Each name stands for a flat space through zero: a line, a plane or more. A row that begins with a name and a colon came from that space; any other row is followed by the name of the space it lies nearest, among the names in its block.
sl-lp: [  42  312  156  -22  135   20   85 -271 -368  113  126  194   87  132
  194  118    1   32 -363   65  -24]
qd-sf: [ 139  124  -21   75   -6 -114 -165  -26 -179   13 -152   76  150  200
   63  -64  -64  169 -162  -53 -133]
hh-ch: [  25    8   50    4   52  -77    2  -52  -28  -11   24  -20  114  -61
   52   66   11   54 -182  -66 -133]
sl-lp: [  85  134   69 -133   72   -3  -63 -188   47  189 -138 -144 -101  208
    0 -200   27   15  -19  -73  126]
qd-sf: [ -23 -367 -113  -10 -130  301   26   45  109 -228   55 -113  -15 -199
 -123  130   14   72  191   60 -144]
sl-lp: [  13   92  139   32  -37  -70  145   46  -41   14  -36   39 -110   53
    4  -59  100 -106   29    0  184]
hh-ch: [-207  119  -82 -187 -130  234  -86  -66  -68 -108   80   12  189  -21
  370 -188 -219  122  125  113 -128]
hh-ch: [-111  182  -47 -181   83 -170    1  -96 -130   95   75   77  252    5
  276 -105 -106  100 -224 -109 -193]
sl-lp: [   1  -81  -85  -83  -22  357  -80 -183   35  -81  -48 -145  119 -126
  -28 -155 -150   92   85  187   60]
qd-sf: [-199  -89  -35   -9 -137   31  124  141   56 -109  140  100   90 -327
   20  -44  -50  -97  188   68   -6]
hm-qm: [ 184 -266  -79  164   48  106 -110  -23   50 -151 -196 -155    9   49
 -307  117   -6  106  -34   90   67]
qd-sf: [ -53   69   20  -84  -51  129   74   76   37  -33   41   21 -100  -64
   39  179  143  -13   26  112   66]
mc-bc: [  53  -78  -19   36   53 -156   -1   18  145  127  -37 -106 -163   76
 -157  -49   47  -78   72 -151   55]
hh-ch: [ -60   19 -100 -160 -175   92  -85   82  236  -20  -93 -264 -171  120
  137  -83   50  120  250  -83  -51]
hm-qm: [ 184 -148   18  206   63  277  -98  -41   20  -95   21  -61  -16  -76
  -99  -39 -107  -62   35  129   30]
qd-sf: [-133 -133  -18  -73 -163  286   56  104  -34 -234  136  109  111 -248
  132   84  -14   26  134  144 -149]
hm-qm: [  48 -211   59  157   75  166  139   52   53 -133  168  -29  -44 -231
  -62   69  -14 -173   15   77   42]
hh-ch: [ -49 -217 -195   -4 -101  297 -266 -129   11 -176  -38 -107  171   17
    4  -98 -283  200  188  105 -186]
qd-sf: [ 239  -22   51  141   29  158   39  -55    4  -17 -129 -150  -54    2
  -91 -262  -31  -51   19   54  202]
hh-ch: [ 107   24   39  -91  -49  249 -237 -157   22  -70 -149 -172   36  153
  101   15   -5  222  -42   37 -142]
qd-sf: [  92  -38   99  -36  171   34  208    0    6   33  -39   11  -60  -99
 -169   40  164 -150 -141   99  291]
sl-lp: [-153  -63  -58   54 -126 -100   93  172   29  -47  188   97   92 -222
  162 -247 -158 -123  211 -112 -143]
mc-bc: [  73  -86   35   41  125  -68   41 -129 -240  -37  -46  118   78  177
 -114  166   21   66 -232   11   -7]
hm-qm: [  11  111 -135  -62 -169   74 -393   15  210    7 -296 -285  -51  356
  178 -452 -227  170  350  -46   23]
qd-sf: [  13  -89   10   10  -94  188   72   -5   94  -52   34 -108  -97 -139
  -55  -30   37  -35  151   42   43]
mc-bc: [  59 -161  -41  -10   82  166   -2 -178  -33  -87  -11 -136   18   36
 -104  181    0  118 -124   61  -36]
sl-lp: [  57   12  -49   -7  -37  309  -12  -71  -27  -81 -109  -51  -26  -30
 -131   62   23   67   41  272  218]
mc-bc: [ -69  129  -61  -63    2  145   -4 -151 -229  -17  124  162  195 -102
   94  194  -54  139 -190  155 -138]
hm-qm: [  41 -160  -58  -16  -46   43   47   75  141    7  -60  -74  -72 -121
 -183  -94   59  -49  156  -25   72]
mc-bc: [ 148 -134    9    2  -90  101  110  214  256    3 -132 -150 -110 -232
 -117 -423   78 -168  277  -48  198]
hm-qm: [-151   98    6   51  -35 -289   65   84  263  148   89 -128 -217  -92
  -96  169  109 -113   92 -115   86]
mc-bc: [  82  161  136  -19  151  -53   57 -119 -261  139   33  254  131   45
   72 -183  -46 -105 -199    9   60]
hm-qm: [ -48  -65  -71    6  -49   78    3   86   -6  -61   62   73   93 -128
   65 -161 -117  -45  124   35  -41]
qd-sf: [-139   68 -116 -148 -138   39 -239   16  -46  -49  -45   72  247   75
  293 -311 -250  151  155  -29 -231]
hm-qm: [  49  161   55   62   -4 -108  -76  -38  176  183  -13 -147 -202   34
  -72   67   90  -35   20  -83   50]
hh-ch: [ -93   14  -14   -5  -42   85   19   26   81  -27  188  -46  -52 -125
  138  119  -11  -22   49   -6 -133]
hh-ch: [ -27  -79   10    1  -70  278 -149  -69  232  -49   -4 -234 -157    1
   -9  -67  -78  -26  267   87   68]
hh-ch: [ -23   76  108 -117   83  -60  -22 -100  -97  112   90  136   48   57
  117   21   25  -21 -130  -95 -147]
hh-ch: [ 157 -286   -4  159  239  183  195 -153  -23   18  273  -28 -115 -250
 -300  382   95 -127 -215   40  -45]
hm-qm: [ 100  -67 -108   17  -20   72   -1  -50  241   78  -38 -326 -115 -107
  -95 -181  -20   14  118  -93   30]
sl-lp: [ 209 -113   -7  128   41  175   32   54 -206  -61 -104  188   30   73
 -128 -245  -69  -95   61  131  178]
mc-bc: [  -5  -30 -102 -155  -13  115  -73  -90   76  -28 -179 -185  -80  169
 -114  181  103  193   -8   83   84]
mc-bc: [ -86   30   20 -100   -8 -105   36  145  195   -9  -23 -135  -99   36
  131  -33   73  -46   70  -83   49]
hm-qm: [  50 -131   49   97   79  -61  -18 -143   87   15  -39 -200 -112  131
 -138   -6  -39  -28    8  -84   70]
qd-sf: [ 218  -47  240   51  202   73   47 -241 -280  -22  -61  156   21  104
 -254  497  254   70 -464  119   17]
sl-lp: [-250    6  -61  -44 -171 -265  -51  281  211 -144   32 -134 -100  146
  269  189   42   88  150 -179 -203]
qd-sf: [  25  114  -80   26   18   41  -53  -38   -2   26  -51  -79   22   53
   50 -119 -103   39    1   67   94]
mc-bc: [   1 -187   69  117  -88  126  -20   37    0 -116    5   77  -30  -59
 -128  -51  -47  -97  204   73   46]
hh-ch: [  96   73  -42 -115   13   72  -73 -136 -149   19 -183   17  106  141
  -47   26   45  200 -159   65    2]
sl-lp: [-218   94  174  -37  -70 -328  -22  146    3  -23  113  111    5  193
  390 -132  -73 -103   96 -248 -191]
hm-qm: [  -6   -8   13   60   78 -335  166   41 -131   24   -8  101   34   66
  -93  163   98    0 -214 -113    9]
hm-qm: [ -16   19  -94   42  -57 -331  229  284   44  120   46  107  -33 -158
  -21 -249   51 -162  109 -204   38]
sl-lp: [-240  199   -1 -137  -16   25  -46  -37  -81   16  109  146   11  101
  195  147  -49   11   20  131   22]
sl-lp: [-137   56   38  -57  -69 -212    6  109  117   -6  -19  -67  -22   69
  163 -115  -13  -26   99 -137  -18]
mc-bc: [ -33  -58   -7    8   47 -111  207   62 -133   73  213  263  139 -292
  -13  -79  -13 -151  -67  -80 -110]
hh-ch: [  47  243  113   17    2  -53  195  167 -201   18   98  239  -68   27
  193  144  185  -79 -165   28   24]
hh-ch: [   5  -53  115   10 -108 -107  -29  121  174 -120  -89 -188    0   -3
  143 -107   43   31   59 -164 -112]
mc-bc: [ 210 -329 -208  -91   97  251  -39 -185  111  -97 -282 -372  -22   78
 -372  125   85  258  -95   78   95]
mc-bc: [ -58  160  -45  -80  -83  -27  -30   19   76   19  -36 -129  -88   95
  118  115   77  120    1  -20  -27]
qd-sf: [   5  -83 -140 -125  152  -71  106  -91   10   73  -58  -41  -13  -55
 -333  443  223  126 -269   64   80]
qd-sf: [ -43   36   77   74  -55 -151  172  145   44   36   94   68  -46 -175
   22 -118   42 -177   83  -79   61]
mc-bc: [ -71  171   92  -40 -199    9  -36  138  414   43   47 -397 -293    4
  354 -288   12  -85  339 -206  -31]
sl-lp: [ 131 -239  -79  101  -11  380  140  -79  -92 -181   42  -46   37 -227
 -193   88   -5   34  -10  206   55]
hm-qm: [ 174  -68   56  116   94 -121  -94 -168   12   80 -162 -113  -84  155
 -321  214  112   87 -171  -59   37]
qd-sf: [ -52  207 -106  -36  -27   74    0    3   60   51  -51  -80  -46  -28
    5    2   -8   32   37  170  218]
mc-bc: [ -17  108  111   60 -104  -40   73   30  192   73  112 -213 -331   52
  109   63  121  -86  143 -149   -8]
sl-lp: [ -15  109   42  -38   -4 -165  -34    4   -9   73  -11  -19   17  146
  200 -222  -69   -5    7 -171  -82]
hh-ch: [ -94   -2   80  101  -46   24   71  116  195  -46  207  -97 -144 -190
  115   76   10 -162  127  -19  -21]
hm-qm: [  12  -41    5   65  -76  -31  -45   77  351  125    3 -231 -248 -103
 -113 -183   15 -152  302 -121   91]
sl-lp: [ -22   -6    0  -14   65 -102   68   14  -31   38   46   50  -57   50
  -44  177   86  -18  -90  -34   -2]
[ 102 -118  -25  226  116   55  -46  -47 -146  -73  156  120  122 -113
  -74  221  -96    1 -194   56 -180]
hh-ch
[-188  157   12    8   37 -422   36  212  132  152  192   84  -54  -28
  205   -3  -10 -168   18 -228 -108]
mc-bc
[-129 -155 -145   65   -8   -6   88  128  170  -72   78  -87    3 -208
  -69 -129 -136 -127  205   53  137]
qd-sf
[-309  298  -70  -82 -150 -259 -220   44   59    9   65  -48  -26  281
  364  250  -69  200   34 -103 -250]
mc-bc
[ 135 -240  -11  183  157  -16  -57  -45  -75 -113  -41  -16   90   89
 -130    6 -123   -7 -116   -4  -20]
qd-sf
[ 139  -96   43   99   17   15   17   -2   45   19 -121  -36 -150   25
 -308  144  154  -29    2   45  161]
hh-ch
[ 136 -301   27  -67  164 -121  -16  -28  260   11 -265 -278 -114   89
 -375   98  195   17  -78 -107  155]
sl-lp
[  33  -87   65  131  135  114  -53  -23  -79 -161    3   63   87    2
  -61  204  -53  -27 -146  206   90]
mc-bc
[ -18  226   48 -169   22 -152  114  141   40   87  -74   -1  -23   44
  196 -133  133  -37  -75  -66  112]
mc-bc
[ 277   20   70  112  139   24   17 -139  -77  114 -142  -54 -170  178
 -277  145  164    8 -189   29  180]
hm-qm
[ 127   59  -76 -157 -117  273 -193   29  122  -24 -270 -183  -69  158
   48 -190   44  165  161   77   64]
hm-qm
[-133  117   31  -58   -3  -19  -90    8 -118    9   72  194   88  119
  220 -114 -144  -43   57   29  -47]
sl-lp
[  20  -76  -48  -50  110  -16    8  -81  320  230   92 -264 -261  -71
 -152  -42   46 -135  119 -151   55]
mc-bc
[  68  -73   71   78  -57  -56  -50  136   56  -49 -112   11  -25   58
  -10 -214  -18  -76  143  -62   44]
sl-lp
[  34  -90  149  148  -27   13  -10   79   66  -39   65   50 -135  -45
  -84  109   68 -143   91   -7    3]
hh-ch
[ 263  -77   19  -55  113  170   29 -201   92  110 -226 -265 -158   83
 -293  -83  143   36  -63   21  245]
qd-sf
[-119  181  121 -122   18  -65  238  220 -130  -18  206  275  135 -181
  413 -203    8 -195  -62  -24  -37]
qd-sf
[   6 -233   50  131 -116  222  115  126   26 -188   62   64 -103 -188
 -167  107   67 -122  204  144   90]
sl-lp
[ 246 -485  -22  -84  185  611  154 -318 -184 -196 -140  -14   99 -168
 -525  167  102   66 -158  369  251]
mc-bc
[-323  358   49  -78 -170 -355   50  244 -116   73  231  355  120  -58
  447  -44  -45  -76   53 -130 -221]
mc-bc
[-218  265  -80 -266 -162  -14  -12   30  171   74  -47 -163  -54   28
  247 -132   16   95  168  -10   57]
hh-ch
[-126  335   22 -155 -248 -129   54  343   75   43  -94  130   -4  -74
  282 -282  104  -47  210  -14   94]
mc-bc

Each name stands for a flat space through zero: a line, a plane or more. A row that begins with a name and a colon came from that space; any other row is followed by the name of the space it lies nearest, among the names in its block.
jn_ph: [ -41 -189  -38   73   84 -135   53 -116  -34 -152 -156 -102  -18   13
 -120  -53    8   99  -12  -66   54]
cj_fp: [ 171  301  -82 -204   84  185  101  101   90   79   43  276  -99   19
   92  115  -87 -297  151   61   80]
fh_nq: [-201  -13  175 -155 -127  170 -106  -17 -131  129   95   16  -57 -247
  178   56  111 -160  -46 -202  156]
ll_ql: [  75   79  185  -24  150 -209   15   32   34 -349  191  -91   43  134
   16   41  211   25 -106  129  -48]
ll_ql: [  16  -55 -104   55  -97  -56  103   13 -104 -191 -284   44   61    6
   23 -194 -109  -55  349 -164   56]
ll_ql: [ 117  -16 -135  -84  -62    6  176  138 -224  -97   14  -14  -13  -63
 -120 -132 -132  -16   87   52   98]
rm_hr: [ -79  -98  183  128  -28 -136    7 -212   34  -12 -159 -125  -63   24
   56   -3   81   66   19 -125   41]
cj_fp: [  14  -55  215  -28  279 -169   -3  -44  183  -59  112   53    9   58
  -38  143   43  -68  -51  -83   11]
fh_nq: [ -35   82   -2 -105 -140  210  -86 -241  -83  181   62  -27 -101 -130
   59    6   85  -99  -11   70   93]
cj_fp: [-272 -129 -141  237   46   17  -32   95  -38   55   24 -125   48   15
   45  135   47  241 -314  -75  -59]
jn_ph: [  90  104  -32  -95  223 -302  -78  210  247  -26  502  187   27  114
  -34  266  112   45 -381  203 -247]
fh_nq: [  19 -132  -87  195  -68   69  180   71 -336  -80 -328 -110  -38   54
  -92 -255 -215    7  128 -131   99]
fh_nq: [ -42  -72  -86    5  -68 -121   20  -17 -137   86  215  -13  -55  -76
  -36   33  -14   50 -195   20  -10]
rm_hr: [ 187   22  205   -8  113 -357  -15 -396  115  -33  155   85 -130  141
  -31   30   16 -179    9   53  -57]
fz_tp: [ -98   -1   23   31 -184   88   43  -71 -118 -123 -189 -121   24  -60
  151  -86  -40  -11  172  -96  111]
jn_ph: [ -21    7  133  -63  181   36  -46  -39  137  -80   49  -28  -16   54
   35  150  -66  -73 -162   29   21]
rm_hr: [ 143  144  -50 -262 -101  449   84   45    4  467 -162  262 -140 -195
    1  -12 -356 -346  311  -83  209]
ll_ql: [ -90  -68  118  -87  101   35   -4   25  101  -15   -3   69   86  -91
   64   83 -114 -126  137 -200  101]
rm_hr: [ 175  148  215  -92  218 -222  163  328   81 -290  143  107   29  133
   28   67   75  -96   49   -6   -6]
jn_ph: [-182 -120  213  417   -9   35  107  252 -291 -332 -199 -423  159  203
  105 -140  -75  240 -128 -112  -11]
fz_tp: [  12  -33  -73  -39   26  -37  -29 -295  -88 -125  121 -141  -59   -7
  -90   -5  100   33 -144  185   43]
ll_ql: [ -70  112   23  212 -122   92  -30  192 -178 -126   52 -230   93  122
   95  -78  206  217 -162  145 -119]
jn_ph: [ 222  192   78 -253   63 -179  -32 -156  215  -36  115  308  -98   28
   55   60   59 -306  193   42  -23]
rm_hr: [ 267   -2  -61   78  298 -445  250  322  -62 -315  260  124   54  254
 -201  -19 -133   -1  -73   83 -129]
rm_hr: [  96   58    7    2  126  -73  148  288   86   19  126   90   55   71
  -19  104 -188    0   -9    6  -33]
fz_tp: [ 193  300   41 -133   39  207  152  290  -36   50  123  131  -32   47
   72   49 -115 -199   90  108   59]
fz_tp: [ -93 -265 -273  192 -216 -113  106  188 -295 -138 -165 -116  187  -71
 -120 -285 -169  236  175 -137  -28]
jn_ph: [  -4  -62 -104   89  -98   80   -2 -192 -303 -109 -114  -86  -22   15
  -40 -220  -59  -84   81   -5   55]
rm_hr: [ -70   14   20  -48  114  129  -45 -227   98  149  -63   77 -102  -51
   37  122   52 -136   17  -87  111]
cj_fp: [ 116  103  117   -3   47  -47   69 -149 -126  -27  135  -33 -134   76
    1    2   42 -126  -77   96   53]
rm_hr: [  15  176  -59  -87  -38  203  -21  103   34  106  150    2  -18  -12
   78  121  -35  -12 -148  175  -16]
fz_tp: [ -34  -66 -226    7  125  -72   94  222  -15  -96  126   54  125  -25
 -104   47  -23  108  -14   -8  -11]
cj_fp: [ 282  201   54  -90  146  -55  187  367  112  -64   46  247   77  129
  -27  -16 -169 -173  288    8  -34]
fz_tp: [  42   60  146 -225  289    2   34  210  311  -52  227   66   52   -6
   -3  299 -114  -48 -157   68   34]
rm_hr: [ -59 -253  -94  -59   54 -458 -184  -31  137  -47  305  112   80  -68
 -155   53  124  148 -235  -11 -216]
fz_tp: [  49   57   75  114 -109  -27  -34  -97  -57  -69  -96 -145  -91  143
   56  -67   13   57 -148  135  -85]
fh_nq: [ -36   41   36  211  -53   40  137  391 -250 -288  -54 -203  103  167
  110  -92 -152  112 -126   15  -48]
ll_ql: [  20   79  -78   43  -31   99   40 -381  -23   30 -188  -51 -206   67
   71   34  -67 -107  -22   74  100]
cj_fp: [ -31 -219  -49   86  124 -198   55   92   56 -214  -57  -81  195   19
 -164  -68  -28  197  107  -72  -31]
fh_nq: [  66 -103   69  125  152  -34   86  248 -231 -245  100 -258   39  158
 -190  -87  -84  163 -340  167  -50]
cj_fp: [ -50  -27 -219 -180   13  225 -118    4  107  114   14   79   52 -146
  -81   55  -43    1  -14   75   17]
ll_ql: [ -58   28   35  -51  -14  196 -100 -216   40  242   60  -81 -115  -77
   -2  110   79   11 -188  106   53]
fh_nq: [  40  137  -57 -141  -13  -90  -86  -66  203  225  287  254    6  -82
   57  150  133  -91   69   33  -77]
rm_hr: [  10 -155    5  -34  -57  -16  -70 -168   72  277  -26  124   45 -122
  -93  -66 -200  -88  218 -145    4]
fz_tp: [ -63  -19 -133  -35   75   25 -108  -18  119 -180  -28  -40   98    9
  -42   23  171  122  -40  100  -57]
cj_fp: [ -88  -49   63   61  -20  280  -37  196  -23  234    2 -139   41  -32
  -16   53 -200  106 -211   28   -8]
ll_ql: [  42  123   35   39   53  109   97  109 -176 -274  -23 -175  -20  112
   22  -48  115   31  -95  143   59]
ll_ql: [ -65   68   91  -58  -58  277  -84   60    6  289  101  -91  -60 -101
   20  101   83   66 -217   98   28]
fh_nq: [ 119   52  -21 -181 -171   38  -57   40   17  401  196  217  -41 -172
  -57  -28  -69 -112  100   17  -37]
ll_ql: [-169  -17  -70   13  -86  597  -42  -48 -176  270 -201 -186  -50 -141
   14   -9 -148   -5  -84    6  190]
ll_ql: [  16  -28  -80 -287 -124 -138    4  -80  248  199  111  309  106 -294
   28   60  -65 -130  468 -187   77]
rm_hr: [ -77  -47   43  -18   -4  -82  -80 -326   37 -210 -168  -75 -112   27
   91   17   92  -56  -62  -22   50]
fh_nq: [  32   30   25   30  -65   49  -32 -148 -235 -208  -98 -122 -106   80
   20 -150   60  -81  -90   86   25]
fz_tp: [  83  -32  131   -2  287 -157  111  212    2 -215  106   48   71   96
 -105   16   30  -46   13  -65   16]
fz_tp: [  49  -11 -192   68 -134  -35   27  -52 -120    1  -42  -33  -50   41
  -43  -92 -103   59  -60  109  -60]
fh_nq: [-130 -102  208   -4  -44  226 -149 -172   39  266  -72 -131  -35 -113
   11   32  -18    7  -88  -66   68]
cj_fp: [ 179  106   73  -57  156 -183  130  -46  130  -18  100  147  -66   92
  -17   90  -45 -139  101   20   18]
ll_ql: [ -23   79  -20   64   50  266  -54   72  -76    5  -79  -67  -37  101
   32    4  -61  -36 -182   89  -20]
jn_ph: [  -6  106  168 -140  168   51 -173 -176  174 -185  -76  145   13   34
  101   23  264 -247  177  -80   27]
rm_hr: [   8  -39   34  151  -63  -76  -14 -305  185  222 -111   -7   65   15
  -12  -25    2   80  299  -59  -33]
fz_tp: [  47   72  -18 -112  253 -255  124  146  357  -76  133  249   52   31
   51  270  -17  -52  102  -89   -5]
ll_ql: [ 137   92  -92  -91   30 -188  135  448  120  191  236  288    0  -14
  -30  127 -114    5  -36  -17 -112]
fh_nq: [ 120   74  -91   39  -37 -174   93  285   52 -172   52   60  144  110
    5  -52  -90   89  113   73 -143]
fz_tp: [ -72 -349 -227  160 -222    2  -91 -290 -249 -130 -423 -253  -35   -5
 -187 -330 -212  170  -55   15  -26]
fh_nq: [ 176   78  -41 -238    6 -117 -195 -211   42 -281  138   82   13   23
 -100 -130  249 -116   44  246 -105]
fz_tp: [ -14    5  127   64  183 -173  115  186  104 -178  -12   38   49  102
   66  102    7    2   23 -136    5]
jn_ph: [ 169   96 -111  -42  190  -24   27  194  -27 -223   30  132   35  146
 -121  -76   67  -80   23  112  -79]
cj_fp: [ -26   70   44   64  107   93  153   77  -70  -57   86 -109   22   45
   51  100  -77    3  -45   20  106]
rm_hr: [ -19  -21  161  167  172 -222  105  166   50 -261   -3  -72   93  170
   48   45   46   86  -14  -90  -45]
cj_fp: [ -63  -67  102  233 -164  -53   40  104 -134  -35 -156 -228  -26  101
   70  -83  -77  193 -167  -14  -71]
cj_fp: [  27  179  208 -247  353   -7 -169 -321  243 -162  231  100 -163   64
   70  278  355 -261 -243  135   54]
fz_tp: [ 130   32  -57 -152   94 -115   48   38  178  238  267  198  -54  -45
  -90  175 -168  -68  -81   76  -34]
ll_ql: [ -57    5  191  -38   10  231   11  141   28  223   18 -129  -51  -74
   17  119  -71   59 -193   11   82]
cj_fp: [   3 -141  -82  240  -27 -108  109  301   37  181  -55  -34  127   72
 -111  -33 -252  260  -13  -60 -142]
ll_ql: [  74  -63 -114  -16 -189 -332 -133 -562  138  -25  -73   47  -35  -35
  -65 -140  261   61  265   72  -92]
jn_ph: [ -83  -86  -68 -142   57   89 -182 -232  116  175   75   45  -28 -160
 -109   71  193   11  -71   29   28]
rm_hr: [-194  -93   39 -123  -67  336 -140   32 -108  338  184  -86    4 -274
  -34   77   38   31 -210  -27  108]
jn_ph: [ -69   55  213 -209  189  192  -86  -50  193    3  116   43   47  -87
   94  199  -26 -195   11  -55  126]
rm_hr: [  89   43  -14 -101  -94  -81 -140 -537   50  -27 -119   70 -158   -6
    3  -99  190 -165  155   71   14]
jn_ph: [ -37   88   10 -103  205  402   89  370  102  102  -23   66  128  -58
   14  143 -198  -83   94  -69  135]
cj_fp: [  -5  -28  -35   46  -57 -161   -8 -298   85   -7 -168    2 -134   29
   34    9   88   21   27  -20    2]
jn_ph: [-57 -12 158 -43 -63  -9 -51  86 -50 -79  68 -53  90 -76  52 -53 150  18
  67 -66  15]
fh_nq: [  78  -26 -178 -184  -81 -212   32  -25  -29  -13  161  224   32 -163
  -81  -72   82  -80  243  -51   17]
jn_ph: [ 134   91   58   55  135 -199  118  276    4 -169  224   34   88  161
  -23   31  -23   28  -52   82 -108]
jn_ph: [   3  -17  -83   -9 -206   33   11  -32  -50  160  -16  -87  -50  -95
  -36  -43    7  146  -39   92   -1]
jn_ph: [-102  -32   98   41  116  444  101  450  -94   78 -104 -138  173  -58
  -31    3 -209   56   38 -107  140]
fh_nq: [-215 -180  -72  -32 -100  162  -87 -273 -105  145   69 -248  -55 -207
  -45   75   -1  146 -266   58  126]
cj_fp: [   2  -92 -154   55 -217 -167   36  -32  -58   22   17  -53   54  -60
  -42  -97  -70  167   66   35  -64]
fh_nq: [ 220   98  -51  -72  102 -100 -126 -345   -7 -262  -66   71 -135  185
 -114 -149  210 -171    0  228  -87]
fz_tp: [-147  -69   39 -223  -83   68 -159 -310  293  255   80   38   58 -294
   42  158  116   18  167  -67  101]
[ 129  115  -62 -262   -6 -164  -86 -214  151  -56   68  297 -151  -18
   78   67   -5 -298   50   30  -26]
jn_ph
[  89   62 -111  -39  114   67 -128 -125 -133 -135    4   57 -122  110
 -107  -97  191 -127 -175  162  -60]
ll_ql
[ -65  107  104  114   58   85  -44 -105   57 -101 -128  -40   -1  129
  166   42   84  -67   35  -38    0]
rm_hr
[ -31 -121  -47  104   30   20   71  324  -66   -4  -30  -57  138   11
  -97  -58 -160  150  -22  -59  -43]
ll_ql
[  -6   87  -97 -177   33  263   43  206   24  144   41  170   51 -142
   25   68 -125 -149  153  -68  111]
fz_tp
[  70   88   53 -124  -71  -28  -45 -147  175   98 -110  147  -67  -54
   54    1  121  -99  229  -41   18]
rm_hr
[ -91 -132 -254  137 -168  154   22 -149  -61  380  -49  -53   57 -130
  -95  -45 -206  146  112  -23   26]
fh_nq
[ -48  -89 -145  133   -4   50  144  142 -236 -313 -265 -128   61   65
  -19 -165 -131   53   86  -78   77]
fz_tp
[ -65    4 -110  250 -121  287  201  580 -297  152 -116 -157   32   68
   31  -50 -374  178 -218  -22  -15]
fz_tp
[ -1 159 -45 -22 114  93  71 254 176  51 -23 170  15  58 127 175 -81 -72
  29 -54  -9]
cj_fp
[  25   59  168   19  183  -13   93  177  -12  -37  179  -23   21   63
    5  105   20  -25 -101   -6   33]
rm_hr
[-152  -30  -35  344  -53  211  129  364 -354 -100 -314 -148   26  140
  114 -150 -140   67  -64 -194   19]
ll_ql
